Below are the code and all the weights of a small trained network. Each question names an input and a class and asks about switching units off, where a switched-off unit gives its printed mean instead of its output.

import numpy as np


def w(rows, s, z=0):
    codes = np.array(rows[::2]) - 128.0
    scale = np.full(codes.shape[1], s)
    scale[-1] = z or s
    return codes * scale


def norm(h):
    return h / np.sqrt((h * h).mean(-1, keepdims=True) + 1e-5)


def f(y):
    return np.maximum(y, 0)


def log_softmax(a):
    a = a - a.max(-1, keepdims=True)
    return a - np.log(np.exp(a).sum(-1, keepdims=True))


def net(x, mask):
    res = np.array(x, float).reshape(1, 5) / 4 @ E
    u = 0
    for l in range(2):
        y = f(norm(res) @ A[l][:, :-1].T + A[l][:, -1])
        res = res + np.where(mask[u : u + 3], y, B[l][:, -1]) @ B[l][:, :-1]
        u += 3
    return log_softmax(norm(res)[-1] @ U[:, :-1].T + U[:, -1])


A, B = {}, {}
E = w([
[123,82,67,123,121,146],'x0',
[120,44,123,110,121,51],'x1',
[8,174,70,171,102,148],'x2',
[110,85,134,74,189,139],'x3',
[110,92,68,119,83,136],'x4',
],0.012)
A[0] = w([
[138,58,128,195,49,2,23],'0.n0',
[166,21,106,58,154,76,1],'0.n1',
[165,82,46,138,52,186,61],'0.n2',
],0.013,0.0056)
B[0] = w([
[149,130,55,222,154,4,248],'0.n0',
[122,77,200,42,117,156,254],'0.n1',
[168,151,90,99,66,196,215],'0.n2',
],0.016,0.0074)
A[1] = w([
[98,18,142,77,132,124,57],'1.n0',
[127,32,147,110,126,135,3],'1.n1',
[3,150,92,168,135,170,44],'1.n2',
],0.022,0.0029)
B[1] = w([
[132,92,138,70,78,86,254],'1.n0',
[124,112,131,59,178,136,217],'1.n1',
[3,112,155,158,172,167,228],'1.n2',
],0.019,0.011)
U = w([
[240,199,216,129,169,188,123],'0',
[164,116,60,201,99,49,38],'1',
[35,135,129,146,130,212,253],'2',
[177,152,36,128,35,245,45],'3',
[179,61,138,8,99,125,173],'4',
],0.016,0.002)

Each question gives the input, the list of numbers given to net, and the class t.
The units are the neurons (one row each of A and B). Each row of codes is followed by its name. A weight is (code - 128) times the scale printed after its matrix; where a second scale follows, it is the last column's (A, B and U).
mask holds one flag per neuron, layer by layer. A switched-off neuron (its flag False) gives its mean, the last column of its row in B, instead of its output. The means were averaged over made-up inputs and are rounded, as every weight is.
A unit's drop is (log p(t) with every unit on - log p(t) with that unit switched off) / (log p(t) with every unit on - log p(t) with every unit switched off).
The circuit of an input: a set's keep is (log p(t) with only the set's units on - log p(t) with every unit switched off) / (log p(t) with every unit on - log p(t) with every unit switched off). Starting from all 6 units, units are removed one at a time, each time the one whose removal leaves the highest keep (on an exact tie, the one counted first), for as long as the keep stays at least 0.8.
units of the circuit, in order: the units of the circuit, biggest drop first
most important unit: the unit with the biggest drop
top k neurons: the k neurons with the biggest drops, biggest first
top k neurons in layer l: the k neurons of layer l with the biggest drops, biggest first
drop when u is switched off: that unit's drop, to one decimal
input [4,-4,-2,1,-7], class 0: units of the circuit, in order => 1.n2, 1.n0
input [-5,-6,-7,4,5], class 0: units of the circuit, in order => 0.n1, 1.n0
input [-8,-5,-5,8,-5], class 0: top 3 neurons => 0.n1, 1.n0, 1.n2
input [-7,-3,-4,4,-6], class 0: top 3 neurons => 1.n0, 0.n1, 1.n2
input [3,-2,0,-1,6], class 3: units of the circuit, in order => 0.n2
input [-5,-2,-1,1,-3], class 0: top 2 neurons => 1.n2, 1.n0
input [-7,6,1,1,-6], class 1: units of the circuit, in order => 0.n1, 1.n1
input [-7,-4,-1,-7,-1], class 0: top 4 neurons => 1.n2, 0.n0, 1.n0, 0.n2
input [2,-4,-2,-6,-5], class 0: top 2 neurons => 1.n2, 0.n0
input [0,-6,-7,7,-8], class 0: top 2 neurons => 0.n1, 1.n0
input [4,-3,0,1,-5], class 2: top 4 neurons => 0.n1, 0.n0, 0.n2, 1.n0
input [-1,-1,1,4,8], class 3: top 2 neurons => 0.n2, 0.n1
input [5,-8,-1,5,1], class 3: top 2 neurons in layer 1 => 1.n2, 1.n1
input [-6,-2,-2,-3,-4], class 0: most important unit => 1.n2
input [-4,-8,-8,8,-2], class 0: top 2 neurons => 0.n1, 1.n0
input [0,-6,-4,5,-7], class 0: drop when 1.n2 is switched off => 0.2
input [8,-1,1,-6,7], class 3: drop when 1.n1 is switched off => 0.0
input [-3,6,3,2,2], class 1: drop when 0.n0 is switched off => 1.6
input [-2,8,5,0,8], class 1: drop when 0.n0 is switched off => 1.2
input [8,2,-2,-8,-3], class 1: top neuron => 0.n0
